Look-ups in named tables: a row name and a column name give one cell, copied from the table.

bub =
fields: zogo, supe, lar, zofi
kudubu: [5.254, 4.875, 4.875, 3.168]
vut: [9.012, 7.817, 7.817, 2.422]
rona: [-3.811, -2.219, -2.219, 4.967]
peda: [-3.580, -2.039, -2.039, 4.921]
zuv: [-5.108, -3.234, -3.234, 5.225]
dapuf: [6.586, 5.919, 5.919, 2.903]
nuv: [2.588, 2.789, 2.789, 3.697]
duni: [7.576, 6.693, 6.693, 2.707]

duni, zogo => 7.576
kudubu, zofi => 3.168
rona, lar => -2.219
duni, lar => 6.693
zuv, supe => -3.234
dapuf, zogo => 6.586
duni, zofi => 2.707
peda, lar => -2.039
rona, supe => -2.219
duni, supe => 6.693
Which row has the largest zofi? zuv

fov =
,pum,vutali,pizu,zus,pitupov
rozevu,59,14,16,48,13
gipop,29,19,14,24,11
lim,17,27,12,16,24
dod,16,32,18,17,27
sivumob,17,36,27,11,18
zofufan,24,37,51,9,37
sete,24,48,44,32,48
gesabi,19,34,56,14,43
nup,22,43,54,27,56
rap,19,43,74,31,46
bir,32,38,68,21,72
nuz,30,60,76,30,69
fam,29,39,82,17,70

rozevu, zus: 48
nuz, pitupov: 69
fam, pitupov: 70
nup, pitupov: 56
bir, zus: 21
dod, pizu: 18
rozevu, pizu: 16
rozevu, pitupov: 13
nup, vutali: 43
nup, pizu: 54
gipop, pitupov: 11
gesabi, pizu: 56
fam, zus: 17
dod, pitupov: 27
bir, vutali: 38
sete, zus: 32
lim, zus: 16

ves =
         fef  mepegog  pez  gat  vezegus  pas  dazigo
rusite   221       65  212  181      186   55     138
gatur    146       46   63  120       64  225     119
dibe     215      190  216  113       63   53      51
dozi      51       59  106  147      153  225     209
fafu      50      102  215  154      173  205     172
sar      217      113  229   56       45  134      73
renepen   49       77  228  211      230  105     213

dibe, dazigo -> 51
dozi, pez -> 106
renepen, pez -> 228
rusite, vezegus -> 186
fafu, gat -> 154
sar, gat -> 56
fafu, mepegog -> 102
rusite, dazigo -> 138
fafu, pez -> 215
rusite, pez -> 212
gatur, gat -> 120
dozi, gat -> 147
renepen, gat -> 211
sar, vezegus -> 45

tabeli =
	fumit	bedun
sovok	197	47
vozelap	125	27
vaneg	137	61
dapul	19	49
dal	56	77
nofi	72	130
pupov	84	210

bedun of vaneg: 61
bedun of dal: 77
fumit of vozelap: 125
fumit of dal: 56
bedun of vozelap: 27
bedun of nofi: 130
fumit of pupov: 84
fumit of dapul: 19
fumit of sovok: 197
bedun of pupov: 210
fumit of nofi: 72
bedun of dapul: 49
fumit of vaneg: 137
bedun of sovok: 47

goleg.tsv
	labi	mapoki	tovavi	zef	negini	totimum
niv	54.892	82.209	53.445	19.705	52.981	50.385
fuza	47.403	71.530	83.343	27.321	76.346	60.748
sak	40.542	19.719	36.014	38.596	47.033	66.359
suv	47.181	40.519	82.082	26.492	45.341	68.343
vipop	35.953	76.175	66.337	22.972	49.258	61.765
lota	64.427	77.247	34.183	77.995	45.494	35.754
sis	57.031	80.784	40.312	82.357	55.575	38.547
tanodu	75.553	63.307	29.009	74.033	41.682	34.198
sovakev	43.739	47.230	15.408	73.158	67.478	49.272
sotet	37.366	15.626	44.808	54.118	56.170	68.275
zuvuzod	27.221	57.564	59.166	88.272	44.190	59.639
mev	32.929	56.321	62.279	91.592	58.561	57.867
muv	69.702	90.918	60.339	58.206	70.535	37.892
mif	69.339	90.701	59.746	61.420	38.150	37.454

tovavi of lota is 34.183
totimum of vipop is 61.765
labi of suv is 47.181
negini of vipop is 49.258
negini of sak is 47.033
negini of muv is 70.535
totimum of sak is 66.359
labi of vipop is 35.953
mapoki of vipop is 76.175
zef of suv is 26.492
negini of zuvuzod is 44.190
tovavi of sotet is 44.808
labi of sak is 40.542
labi of muv is 69.702
totimum of zuvuzod is 59.639
totimum of sotet is 68.275
totimum of fuza is 60.748
tovavi of sak is 36.014
zef of sovakev is 73.158
Row with the largest mapoki: muv

matet:
columns: leru, kibet, kefem, fozaku
vem: [9779, 7056, 8137, 5143]
gom: [4990, 6935, 3056, 8070]
buzora: [6577, 7486, 6729, 8278]
pugesa: [5263, 8014, 7306, 6067]
vidu: [9239, 7779, 5333, 5913]
tabalan: [9018, 7222, 7931, 5782]
sil: [6830, 5657, 6066, 2335]
tol: [7692, 7111, 6807, 4188]
tigat: [6691, 4895, 8316, 7926]
tud: [2561, 6064, 7276, 6339]
bim: [6148, 9587, 5540, 5522]
nos: [6337, 6865, 7188, 9265]
levopu: [7642, 2326, 7547, 7805]

What is the kibet of buzora in matet?
7486
What is the kefem of buzora in matet?
6729
What is the fozaku of nos in matet?
9265
What is the kibet of levopu in matet?
2326
What is the fozaku of gom in matet?
8070
What is the kibet of vidu in matet?
7779
What is the fozaku of tud in matet?
6339
What is the fozaku of levopu in matet?
7805
What is the fozaku of vidu in matet?
5913

gaf =
      kikazab  devosit    lop    zal
fezo    -35.7     30.1  -74.8   28.2
ped      63.4    -82.1  -57.9  -92.0
nub     -69.4     44.2   66.0  -71.7

kikazab of fezo is -35.7
devosit of ped is -82.1
devosit of nub is 44.2
kikazab of nub is -69.4
devosit of fezo is 30.1
lop of nub is 66.0
kikazab of ped is 63.4
zal of ped is -92.0
lop of ped is -57.9
zal of nub is -71.7
zal of fezo is 28.2
lop of fezo is -74.8

vanomad
cols = lage, bakotun
divig: [177, 50]
sal: [219, 35]
vumeduv: [207, 48]
daz: [14, 158]
mig: [100, 102]
nofubi: [101, 112]
foguri: [100, 102]
feli: [105, 105]
bub: [35, 145]
sot: [152, 65]
fipi: [17, 147]
deti: [177, 61]

lage of nofubi: 101
bakotun of nofubi: 112
bakotun of sot: 65
lage of bub: 35
bakotun of bub: 145
lage of sal: 219
bakotun of fipi: 147
bakotun of foguri: 102
Which row has the largest lage? sal

lif =
|  | mesefuv | pidotad | tam | fazadu | finus |
|---|---|---|---|---|---|
| taga | 86390 | -14517 | -7674 | -12634 | -12903 |
| nefofum | -46682 | -6143 | -11473 | -8584 | -10314 |
| zavipi | -53410 | -9690 | -12256 | -12215 | -13390 |
| tovorol | -12261 | -10903 | -6321 | -6370 | -6082 |
| tesun | 33341 | -6500 | -10413 | -12474 | -9898 |
| falapi | 16215 | -5473 | -12338 | -14540 | -11667 |
| detisan | 18325 | -7329 | -9701 | -13960 | -7702 |
| seb | -72255 | -5507 | -8815 | -9359 | -7126 |

mesefuv of falapi = 16215
fazadu of nefofum = -8584
finus of seb = -7126
mesefuv of seb = -72255
pidotad of zavipi = -9690
finus of tovorol = -6082
tam of seb = -8815
tam of tovorol = -6321
fazadu of seb = -9359

tera:
,ral,nuzaz,lipitu,kelito,mol,vurepu,zuv,nelita,zun,feluse
dilegig,-35,13,27,-6,-67,-4,-3,-7,-4,-2
bopir,-56,41,51,1,98,-49,-53,-3,-6,-3
dotulan,16,-46,-28,-2,7,-36,-38,-7,-5,-2
rusevez,6,-29,-16,29,36,-32,-36,-6,-3,-2
kod,8,-34,-24,-22,-7,-24,-23,-6,-5,-5

What is the kelito of dotulan in tera? -2
What is the vurepu of dilegig in tera? -4
What is the nuzaz of kod in tera? -34
What is the zuv of kod in tera? -23
What is the feluse of rusevez in tera? -2
What is the nelita of bopir in tera? -3
What is the feluse of dotulan in tera? -2
What is the mol of rusevez in tera? 36
What is the zun of dotulan in tera? -5
What is the vurepu of dotulan in tera? -36
What is the zuv of dotulan in tera? -38
What is the kelito of rusevez in tera? 29
What is the ral of dilegig in tera? -35
What is the feluse of kod in tera? -5
What is the lipitu of bopir in tera? 51
What is the kelito of kod in tera? -22
What is the ral of dotulan in tera? 16
What is the vurepu of kod in tera? -24
Row with the largest nelita: bopir

kabaf:
	bov	tos
vep	558	-398
tosaduk	4263	1299
biralap	-4564	-2744
zuf	-3049	-2050
tiz	-4757	-2833
bav	853	-263
les	-2677	-1880
takezim	-3651	-2326
zupote	5505	1868
dasiz	5917	2057
rel	-6241	-3512

What is the bov of tosaduk in kabaf?
4263
What is the bov of zupote in kabaf?
5505
What is the tos of tiz in kabaf?
-2833
What is the tos of rel in kabaf?
-3512
What is the bov of biralap in kabaf?
-4564
What is the bov of zuf in kabaf?
-3049
What is the bov of rel in kabaf?
-6241
What is the tos of dasiz in kabaf?
2057
Which row has the largest tos? dasiz

gose.csv
,vaze,mobufun,tonuzo
dudo,92.5,81.3,67.5
gigupup,71.9,77.1,61.0
fupo,45.1,68.1,79.4
tumenuv,74.6,98.6,56.2
mut,20.7,37.1,71.0

What is the vaze of fupo in gose? 45.1
What is the vaze of dudo in gose? 92.5
What is the mobufun of gigupup in gose? 77.1
What is the mobufun of mut in gose? 37.1
What is the tonuzo of dudo in gose? 67.5
What is the tonuzo of gigupup in gose? 61.0
What is the vaze of mut in gose? 20.7
What is the vaze of tumenuv in gose? 74.6
What is the mobufun of tumenuv in gose? 98.6
What is the tonuzo of mut in gose? 71.0
What is the tonuzo of tumenuv in gose? 56.2
What is the mobufun of dudo in gose? 81.3

